Here is a tiny trained network, its code and every weight. The questions are about switching its units off for an input and a target symbol, where a switched-off unit gives its printed mean instead of its output.

import numpy as np


def w(rows, s, z=0):
    codes = np.array(rows[::2]) - 128.0
    scale = np.full(codes.shape[1], s)
    scale[-1] = z or s
    return codes * scale


def softmax(a):
    e = np.exp(a - a.max(-1, keepdims=True))
    return e / e.sum(-1, keepdims=True)


def log_softmax(a):
    a = a - a.max(-1, keepdims=True)
    return a - np.log(np.exp(a).sum(-1, keepdims=True))


def net(x, mask):
    ids = ['ΓΘΛΠΣΩαβδζητψ'.index(c) for c in x.split()]
    T = len(ids)
    res = E[ids] + P[:T]
    u = 0
    for l in range(3):
        r = res
        for j in range(3):
            rows = slice(3 * j, 3 * j + 3)
            q, k, v = (r @ M[l][rows].T for M in (Q, K, V))
            z = softmax(np.where(np.tri(T) > 0, q @ k.T / 3**0.5, -1e9)) @ v
            o = O[l][rows]
            res = res + np.where(mask[u + j], z, o[:, -1]) @ o[:, :-1]
        u += 3
    return log_softmax(res[-1] @ U[:, :-1].T + U[:, -1])


Q, K, V, O = {}, {}, {}, {}
E = w([
[67,138,211,184,123,122,135,96,197],'Γ',
[138,99,103,102,228,185,109,123,182],'Θ',
[31,141,239,104,162,188,122,168,133],'Λ',
[42,145,130,154,148,46,182,116,45],'Π',
[189,60,69,160,141,139,140,181,172],'Σ',
[130,168,162,137,251,122,165,137,117],'Ω',
[156,74,112,175,132,73,184,208,75],'α',
[132,169,66,112,96,79,118,94,165],'β',
[174,106,107,118,139,42,195,140,157],'δ',
[87,175,78,167,190,82,157,164,132],'ζ',
[137,153,138,88,88,149,147,226,112],'η',
[117,43,121,120,183,134,158,83,68],'τ',
[29,92,108,141,10,158,113,157,90],'ψ',
],0.02)
P = w([
[81,44,164,4,178,61,189,128,249],'0',
[137,85,157,144,183,70,73,127,166],'1',
[87,79,132,70,161,97,189,111,203],'2',
[140,109,153,148,167,88,70,131,151],'3',
[87,101,96,106,147,123,192,106,181],'4',
[141,123,150,148,160,96,71,128,141],'5',
[88,119,70,132,131,143,197,101,166],'6',
[146,133,147,140,154,109,68,125,133],'7',
[91,137,53,153,110,162,203,101,152],'8',
[147,142,145,138,143,117,68,124,128],'9',
[95,159,33,173,88,181,209,98,143],'10',
[149,152,144,135,138,128,70,123,123],'11',
[99,183,6,200,59,204,222,95,128],'12',
[159,159,139,127,129,138,68,123,117],'13',
],0.013)
Q[0] = w([
[117,143,174,170,117,166,86,99,157],'L0H0',
[128,116,161,86,122,183,189,140,107],'L0H0',
[126,118,105,61,181,151,215,140,156],'L0H0',
[135,156,127,114,173,118,159,70,180],'L0H1',
[133,156,86,7,111,149,179,144,120],'L0H1',
[100,135,122,126,109,171,91,73,165],'L0H1',
[220,134,168,143,188,243,120,81,128],'L0H2',
[117,215,126,142,206,107,145,135,92],'L0H2',
[145,135,89,133,158,128,133,191,212],'L0H2',
],0.014)
K[0] = w([
[128,111,198,126,101,114,99,114,161],'L0H0',
[124,111,150,129,141,172,151,160,107],'L0H0',
[192,127,130,104,164,132,136,142,111],'L0H0',
[155,182,143,134,139,118,99,90,130],'L0H1',
[161,171,88,33,76,120,82,173,99],'L0H1',
[64,139,126,124,118,176,93,69,197],'L0H1',
[172,112,135,107,186,226,140,90,124],'L0H2',
[88,201,135,128,214,102,167,185,117],'L0H2',
[161,164,112,159,124,122,110,212,253],'L0H2',
],0.014)
V[0] = w([
[194,87,150,179,156,147,109,101,91],'L0H0',
[206,80,71,22,228,103,134,179,70],'L0H0',
[56,73,86,162,195,128,72,109,159],'L0H0',
[101,110,51,103,154,66,122,119,147],'L0H1',
[158,63,176,88,159,62,33,116,141],'L0H1',
[12,77,93,135,220,118,138,207,199],'L0H1',
[174,185,57,92,134,178,27,108,151],'L0H2',
[183,146,163,104,219,116,112,149,63],'L0H2',
[140,61,204,46,169,73,2,144,93],'L0H2',
],0.0054)
O[0] = w([
[83,91,142,132,115,123,71,147,148,84],'L0H0',
[147,129,254,119,85,112,138,89,160,160],'L0H0',
[161,186,138,111,142,119,169,141,147,190],'L0H0',
[129,140,168,96,35,187,161,106,91,192],'L0H1',
[120,143,46,140,83,152,109,171,80,153],'L0H1',
[155,119,61,51,150,164,110,155,134,254],'L0H1',
[139,118,143,190,133,170,153,120,134,62],'L0H2',
[101,162,102,151,134,150,150,103,131,114],'L0H2',
[98,166,67,182,28,146,92,77,99,125],'L0H2',
],0.0077,0.0072)
Q[1] = w([
[134,115,104,132,150,136,2,105,54],'L1H0',
[132,103,173,171,82,175,71,100,64],'L1H0',
[160,183,95,172,140,135,60,154,72],'L1H0',
[78,196,97,164,188,178,50,136,136],'L1H1',
[155,174,81,93,143,71,109,149,118],'L1H1',
[154,203,197,148,129,176,95,159,81],'L1H1',
[121,138,137,52,142,180,174,171,118],'L1H2',
[126,152,220,194,103,110,106,136,98],'L1H2',
[204,234,56,49,64,175,102,98,87],'L1H2',
],0.0096)
K[1] = w([
[88,128,140,39,112,145,208,176,181],'L1H0',
[115,11,204,60,142,151,111,80,80],'L1H0',
[104,139,82,34,125,115,255,183,158],'L1H0',
[74,168,142,117,187,149,103,124,155],'L1H1',
[112,224,137,193,115,104,194,217,89],'L1H1',
[138,172,224,98,204,127,65,168,99],'L1H1',
[119,166,102,180,99,84,69,141,144],'L1H2',
[91,96,137,81,133,66,162,121,169],'L1H2',
[114,145,147,245,74,189,190,106,131],'L1H2',
],0.0096)
V[1] = w([
[171,142,148,232,121,210,178,98,154],'L1H0',
[104,83,159,79,164,108,146,127,132],'L1H0',
[154,98,88,147,214,84,65,132,54],'L1H0',
[54,184,157,154,188,179,173,164,166],'L1H1',
[116,109,83,90,141,24,71,149,205],'L1H1',
[44,108,36,181,175,81,195,95,186],'L1H1',
[162,195,238,102,135,136,76,209,82],'L1H2',
[60,140,157,73,117,56,154,185,203],'L1H2',
[102,3,152,124,189,182,208,134,124],'L1H2',
],0.0056)
O[1] = w([
[132,114,47,103,174,100,150,153,111,2],'L1H0',
[115,76,166,148,135,108,54,107,122,164],'L1H0',
[146,134,27,154,167,135,206,141,125,90],'L1H0',
[100,200,82,237,53,205,122,106,120,116],'L1H1',
[124,1,98,93,134,156,129,118,164,212],'L1H1',
[126,104,153,146,155,101,155,92,66,184],'L1H1',
[153,208,160,59,76,155,149,125,115,66],'L1H2',
[55,199,134,197,156,31,164,202,191,202],'L1H2',
[102,31,209,248,40,113,156,88,144,87],'L1H2',
],0.0067,0.0069)
Q[2] = w([
[49,136,135,81,124,172,70,119,107],'L2H0',
[160,126,152,152,119,55,86,146,66],'L2H0',
[61,131,117,111,74,78,198,128,28],'L2H0',
[157,65,143,94,171,145,174,27,138],'L2H1',
[166,108,132,156,61,140,118,220,10],'L2H1',
[61,163,171,122,144,47,153,56,134],'L2H1',
[121,171,60,82,99,121,44,2,207],'L2H2',
[192,126,154,80,155,68,156,101,153],'L2H2',
[195,166,69,175,46,68,138,64,110],'L2H2',
],0.0093)
K[2] = w([
[42,114,145,83,131,172,89,100,83],'L2H0',
[141,97,164,107,120,67,106,126,55],'L2H0',
[162,142,133,179,113,119,91,133,54],'L2H0',
[138,66,114,92,140,97,114,46,140],'L2H1',
[170,61,183,128,124,145,148,246,42],'L2H1',
[94,157,152,114,159,94,122,77,108],'L2H1',
[126,142,83,100,115,115,77,48,189],'L2H2',
[186,122,149,85,191,77,125,108,125],'L2H2',
[180,168,65,144,44,62,142,94,144],'L2H2',
],0.011)
V[2] = w([
[66,117,91,127,136,169,181,53,86],'L2H0',
[160,155,116,99,137,96,62,123,101],'L2H0',
[133,98,84,204,185,133,108,162,108],'L2H0',
[114,116,89,129,58,76,156,105,155],'L2H1',
[141,155,116,143,148,123,104,73,170],'L2H1',
[193,123,127,167,98,105,142,162,135],'L2H1',
[2,91,106,97,182,159,185,192,134],'L2H2',
[141,103,182,89,167,67,49,123,212],'L2H2',
[132,102,141,164,114,96,115,82,122],'L2H2',
],0.0093)
O[2] = w([
[150,80,108,111,11,47,133,149,68,81],'L2H0',
[40,108,150,218,12,133,119,120,160,92],'L2H0',
[64,164,225,151,108,181,137,212,96,65],'L2H0',
[125,79,136,118,159,153,151,255,80,184],'L2H1',
[161,60,186,138,131,77,105,109,153,132],'L2H1',
[249,142,97,198,89,76,140,176,86,100],'L2H1',
[162,127,99,137,35,76,113,42,177,240],'L2H2',
[140,162,127,191,69,138,161,144,44,254],'L2H2',
[205,191,86,94,191,145,139,120,173,105],'L2H2',
],0.0063,0.011)
U = w([
[106,99,104,162,146,106,82,137,178,76],'Γ',
[137,109,132,112,151,207,109,123,140,130],'Θ',
[92,157,151,99,107,181,114,141,172,99],'Λ',
[104,156,129,113,107,96,120,120,75,53],'Π',
[187,108,96,148,101,151,127,108,140,26],'Σ',
[164,182,147,141,117,148,155,64,118,65],'Ω',
[131,137,180,138,134,129,101,171,136,191],'α',
[127,147,92,48,186,93,29,166,93,132],'β',
[117,79,210,35,137,106,149,154,237,253],'δ',
[105,181,3,150,86,238,254,98,105,164],'ζ',
[172,196,131,85,81,133,92,153,148,87],'η',
[143,96,166,126,104,157,129,92,88,117],'τ',
[104,109,88,109,97,162,83,172,134,79],'ψ',
],0.0078,0.0051)

Each question gives the input, a string of symbols that net reads in full, and the target symbol t.
The units are the heads (3 rows each of Q, K, V and O). Each row of codes is followed by its name. A weight is (code - 128) times the scale printed after its matrix; where a second scale follows, it is the last column's (O and U).
mask holds one flag per head, layer by layer. A switched-off head (its flag False) gives its mean, the last column of its rows in O, instead of its output. The means were averaged over made-up inputs and are rounded, as every weight is.
A unit's drop is (log p(t) with every unit on - log p(t) with that unit switched off) / (log p(t) with every unit on - log p(t) with every unit switched off).
The circuit of an input: a set's keep is (log p(t) with only the set's units on - log p(t) with every unit switched off) / (log p(t) with every unit on - log p(t) with every unit switched off). Starting from all 9 units, units are removed one at a time, each time the one whose removal leaves the highest keep (on an exact tie, the one counted first), for as long as the keep stays at least 0.8.
circuit, biggest first: the units of the circuit, biggest drop first
most important unit: the unit with the biggest drop
which heads matter: for each layer, one digit per head in row order, 1 if its drop is at least 0.15 and else 0, layers parted by /
input Π η Π Γ η, target ζ: circuit, biggest first -> [L1H0; L2H1; L0H0]
input δ η Γ Σ δ, target ζ: most important unit -> L2H2
input ψ α η Λ, target Λ: circuit, biggest first -> [L2H1; L1H1]
input τ β Ω α, target α: circuit, biggest first -> [L2H0; L1H2; L2H1]
input ψ Σ Σ, target ζ: which heads matter -> 011 / 100 / 011
input ζ Ω Ω, target ζ: which heads matter -> 010 / 110 / 000
input δ δ ζ α β η η Ω, target Ω: circuit, biggest first -> [L1H1; L0H2; L2H1]
input Λ δ β τ, target τ: circuit, biggest first -> [L0H2; L1H0; L1H2]
input Γ Ω β Θ ψ β β β ζ, target δ: which heads matter -> 001 / 000 / 001
input Λ Γ α η Γ, target ζ: which heads matter -> 100 / 100 / 000
input δ Ω η Γ ψ α, target α: circuit, biggest first -> [L2H0; L1H2]
input Π α β η ζ ζ δ Π Λ β ψ ψ Ω, target δ: circuit, biggest first -> [L0H2; L2H2]
input α α Ω β Ω α Σ ψ Θ, target δ: which heads matter -> 001 / 000 / 010
input α Γ Π, target δ: most important unit -> L0H2
input Λ α Γ Θ, target Θ: which heads matter -> 011 / 101 / 001
input ψ Π β Θ η τ, target τ: circuit, biggest first -> [L1H2; L0H2; L1H0]
input η α Γ β, target β: circuit, biggest first -> [L2H2; L2H0; L0H0]
input Γ Λ β β Σ, target δ: circuit, biggest first -> [L0H2; L0H0]
input β ζ β Γ β ψ Ω, target δ: circuit, biggest first -> [L2H2; L2H1]
input α ζ β ζ α Π α η δ Π η Γ, target Γ: most important unit -> L0H1
input τ Ω ζ η ψ, target δ: which heads matter -> 011 / 000 / 000
input Σ Σ δ α Σ η β τ ζ ψ, target ψ: circuit, biggest first -> [L0H0; L2H0; L2H2; L0H1]
input η ζ η Π Ω Θ β, target δ: circuit, biggest first -> [L2H2; L2H1]
input β β η β β α Θ, target δ: circuit, biggest first -> [L2H1; L0H0]
input β β τ Γ Π, target δ: which heads matter -> 001 / 000 / 000
input Γ Π β η β δ Π Π Γ Γ β ψ Σ, target δ: which heads matter -> 001 / 000 / 001
input Σ Θ η β Θ, target ζ: which heads matter -> 011 / 100 / 001
